Each row is followed by its class. Each block has new classes.
[-12  13   6   1  -9  10  18  76  11 -16 -25  40   4 -21 -30  -5  -3   5
 -38 -15   4 -73  42 -10   2  21 -12 -31   7  -6 -69  -9 -41 -15  21  21
   9  13  33   4  33  17   0 -14  18   4 -17 -19 -23  11  27  -2   2   6
   6]
U
[  6  -1   3  35  -9  -6   7  57  14 -19  -3   4  -1  -9 -12  -6  -6  -5
  -7  31 -12 -50   4 -11  -2   0  -7 -19   9  15 -29  26 -33 -49   6   3
   7   5  -7  -2 -40  -3  18 -19   8  22   0 -49  -3  20  21  19  -1   3
  -5]
Y
[ 10 -24  21  -3  -8  -4   1  29   3   3 -25   1  11  -6  -2   4   3  -7
 -11 -15  -5 -27 -10  -2  -7  16  -4 -14   4  -6 -18 -11   5  -1   8   1
   5  -6  10  12  11   9 -19   2  -1  -4  -4 -19 -26   7 -10   5  12  -3
   0]
U
[  0   3   7  -8  -3  14   1   5   2 -12  -6   8   7  -2  -6  -6  17   6
 -17 -31   6 -10  -1   0   1   3  -2  -5  -1  -3 -14 -19   2  -7   6   9
   3 -12  16  28  36   1 -20   4   5 -11  10  -1  -1  -1  -1  -6   1 -12
  11]
U
[  7   4  12 -18  -9   2   2  13   3  -1 -27   7   9  -2  -5   1   1  -5
 -19 -22  -7 -43   5  11   5   7  -8  -3  -4 -12 -16 -12  11   7   8   1
   7   9  29  34  27   2  -7   0   4 -14  -3 -12 -19   2  -8  -5  -7   4
   9]
U
[   5   14   79  -68  -36   33  -44 -102    6   75  -22  -12   51   49
   18   -5   22  -68  -37 -102   -1   46   -5   33   22   29   14   -7
  -35  -40   72  -47  102  102   -7   -2   28  -24    2   88   32  -12
  -61   77   13   -4  -11   35 -102  -13  -84  -24   44   -6    3]
U
[  2   7  18 -23 -11   1  -6  -6   7  10  -9  -3   7  11  -4  -3   1 -22
 -32 -32   3 -39  -6   0   9  11  12  -8 -13 -24  -5 -16  24  16  -1   0
  14  -5   4  30  30  -1  -1   9   9  -5   8   2 -30   0  -6  -4  12  12
   9]
U
[ -9  15  59  21  -5  -5 -11   0  13   0   8   6  34 -34  -3  -7  24 -24
 -19 -50  28  -4   0   0  -1 -20 -11  28  -6 -13 -71 -47  48 -57  35  15
   9 -18  -8  34  74  11 -22  24  18  -9  -4 -59 -51  10 -29  -2  -5  -4
   8]
U
[-11   9  36  17   1   0 -16  -2  11   9  -5  -9   2  -2 -17  -4   1 -36
  -7 -17 -20 -13   3   2   3 -11  -1  26 -15   4   3 -10  30  -9  10  -1
  24   4  -1  71 -23  -5 -19  11   6  22  -5 -45 -47  11 -18   3  -6   6
   2]
Y
[ -8  -1   9  21  -2   1   6  49  17 -14 -12  20   5 -18 -32  -3   2  17
  -7  -3  18 -46  -2 -11  -8  10 -13 -20  18   2 -61  -9 -22 -44   8  50
   3  11  14 -10  -2  -1   7 -12  10   7  -3 -30  -2   8  11   0  -8  -3
   2]
U
[ -1   5  13  18  16  -3 -22 -19  -5  -9   6  -1   8 -24 -13  -4 -13 -12
  12 -28 -15  38   3  -4  -3 -19  14  25 -10   6  -5 -47  33   6  25  22
  18 -10  16  -3   5   6 -21  19   0  -7   1  -4 -42  -4 -24 -13 -18 -10
  26]
D
[-10   1   9  12  -7 -15  12  55  31 -13 -20  11   2 -22 -27  -8  -9 -13
 -25  12   1 -54 -11 -12  -2   6  -5 -14  -8   1 -47  -5 -31 -27  25  18
   0  13  20 -13   4   8   0 -15  15  12   1  -8 -18  10  12   0  -6   8
   1]
U
[-32 -14  29  12  -3  -2 -11  10   9   3  10   1  24 -18  -5  -3   9  -9
 -13 -40  11 -29   2   3  -5  -4  10   2  -6  -2 -52 -22  26 -19  14  25
  22  -9  23  12  14   4 -15   8  12  16  15 -22 -77  11 -16  -9   2  -8
  11]
U
[  5  -1  17  -3   2  11   3  26   6   0 -16  -2   1  -3 -10   1 -10  10
 -14 -21  -2 -55 -11  -3  -8  12  -4   1   3 -17  -4  -1 -11  -6   2   5
   8   1   3  26  -1   0  -8   3   2  15  -2 -14  14  11  10   6  -1  12
   4]
U
